Here is a tiny trained network, its code and every weight. The questions are about switching its units off for an input and a class, where a switched-off unit gives its printed mean instead of its output.

import numpy as np


def w(rows, s, z=0):
    codes = np.array(rows[::2]) - 128.0
    scale = np.full(codes.shape[1], s)
    scale[-1] = z or s
    return codes * scale


def f(y):
    return np.maximum(y, 0)


def log_softmax(a):
    a = a - a.max(-1, keepdims=True)
    return a - np.log(np.exp(a).sum(-1, keepdims=True))


def net(x, mask):
    res = np.array(x, float).reshape(1, 7) / 4 @ E
    y = f(res @ A[0][:, :-1].T + A[0][:, -1])
    res = res + np.where(mask, y, B[0][:, -1]) @ B[0][:, :-1]
    return log_softmax(res[-1] @ U[:, :-1].T + U[:, -1])


A, B = {}, {}
E = w([
[124,138,124,132,123,136,127,123,130],'x0',
[127,104,121,123,132,115,126,117,139],'x1',
[127,136,122,125,115,133,132,131,122],'x2',
[182,134,108,1,181,201,179,88,109],'x3',
[199,56,125,184,103,209,81,101,39],'x4',
[87,225,22,113,204,61,7,43,9],'x5',
[175,154,172,188,155,85,218,51,97],'x6',
],0.0064)
A[0] = w([
[101,102,137,251,81,96,112,173,171,22],'n1',
[87,162,138,96,115,93,210,156,198,148],'n2',
[174,104,126,33,125,187,193,121,139,68],'n3',
[163,135,147,205,141,119,249,75,144,126],'n4',
[105,91,124,95,98,193,74,204,189,136],'n5',
[185,51,137,170,97,189,130,137,84,170],'n6',
[157,59,162,141,83,181,232,193,198,4],'n7',
],0.015,0.0037)
B[0] = w([
[140,116,136,58,143,181,228,58,132,197],'n1',
[134,85,114,203,115,152,85,145,226,198],'n2',
[130,103,143,91,128,167,219,76,136,203],'n3',
[134,106,156,68,118,112,105,241,64,213],'n4',
[146,113,168,92,127,97,124,226,68,195],'n5',
[110,108,114,186,124,124,95,159,253,213],'n6',
[116,187,82,139,150,98,73,56,66,249],'n7',
],0.015,0.017)
U = w([
[81,211,27,156,177,91,48,20,42,99],'0',
[123,95,154,82,153,195,254,54,161,84],'1',
[124,117,155,160,131,133,140,157,154,249],'2',
[141,90,174,110,138,104,106,231,95,91],'3',
[120,87,107,220,138,153,101,147,235,90],'4',
],0.0066,0.012)

Each question gives the input, the list of numbers given to net, and the class t.
The units are the neurons (one row each of A and B). Each row of codes is followed by its name. A weight is (code - 128) times the scale printed after its matrix; where a second scale follows, it is the last column's (A, B and U).
mask holds one flag per neuron, in row order. A switched-off neuron (its flag False) gives its mean, the last column of its row in B, instead of its output. The means were averaged over made-up inputs and are rounded, as every weight is.
A unit's drop is (log p(t) with every unit on - log p(t) with that unit switched off) / (log p(t) with every unit on - log p(t) with every unit switched off).
The circuit of an input: a set's keep is (log p(t) with only the set's units on - log p(t) with every unit switched off) / (log p(t) with every unit on - log p(t) with every unit switched off). Starting from all 7 units, units are removed one at a time, each time the one whose removal leaves the highest keep (on an exact tie, the one counted first), for as long as the keep stays at least 0.8.
units of the circuit, in order: the units of the circuit, biggest drop first
most important unit: the unit with the biggest drop
top k neurons: the k neurons with the biggest drops, biggest first
drop when u is switched off: that unit's drop, to one decimal
input [1,-6,-3,2,-7,3,-5], class 4: units of the circuit, in order : (n2)
input [1,-6,2,0,-4,4,-6], class 3: units of the circuit, in order : (n7 n6)
input [-3,5,8,-5,8,-5,5], class 4: top 3 neurons : (n6 n5 n3)
input [-2,-1,8,6,5,-1,-3], class 1: top 3 neurons : (n3 n2 n4)
input [1,-6,5,-2,5,3,6], class 3: top 3 neurons : (n7 n2 n4)
input [-5,5,4,8,4,-2,-8], class 1: top 3 neurons : (n3 n4 n2)
input [-6,6,-4,-6,-5,-6,4], class 0: top 2 neurons : (n7 n3)
input [1,-7,1,-1,7,1,3], class 4: top 2 neurons : (n6 n5)
input [-3,3,8,2,1,4,6], class 3: top 2 neurons : (n7 n1)
input [7,-1,-5,-1,-8,6,2], class 4: top 3 neurons : (n7 n2 n4)
input [-7,7,-1,-8,7,1,-4], class 1: top 2 neurons : (n1 n2)
input [1,-8,-6,0,5,-6,6], class 0: top 2 neurons : (n7 n5)
input [1,-7,-5,-3,7,3,-6], class 4: top 2 neurons : (n4 n6)
input [3,1,-8,1,-4,-4,-8], class 3: most important unit : n5
input [1,3,8,-3,5,2,4], class 4: top 4 neurons : (n7 n5 n6 n3)
input [-2,-7,-8,5,-8,7,-3], class 4: units of the circuit, in order : (n7 n4)
input [-3,1,-8,-3,-8,-4,-3], class 4: drop when n2 is switched off : 3.9
input [3,4,2,4,-7,-7,-3], class 0: drop when n7 is switched off : 2.2
input [-1,3,-8,1,8,1,-6], class 4: drop when n6 is switched off : 1.9
input [-5,5,1,8,-5,-1,-7], class 1: units of the circuit, in order : (n3)
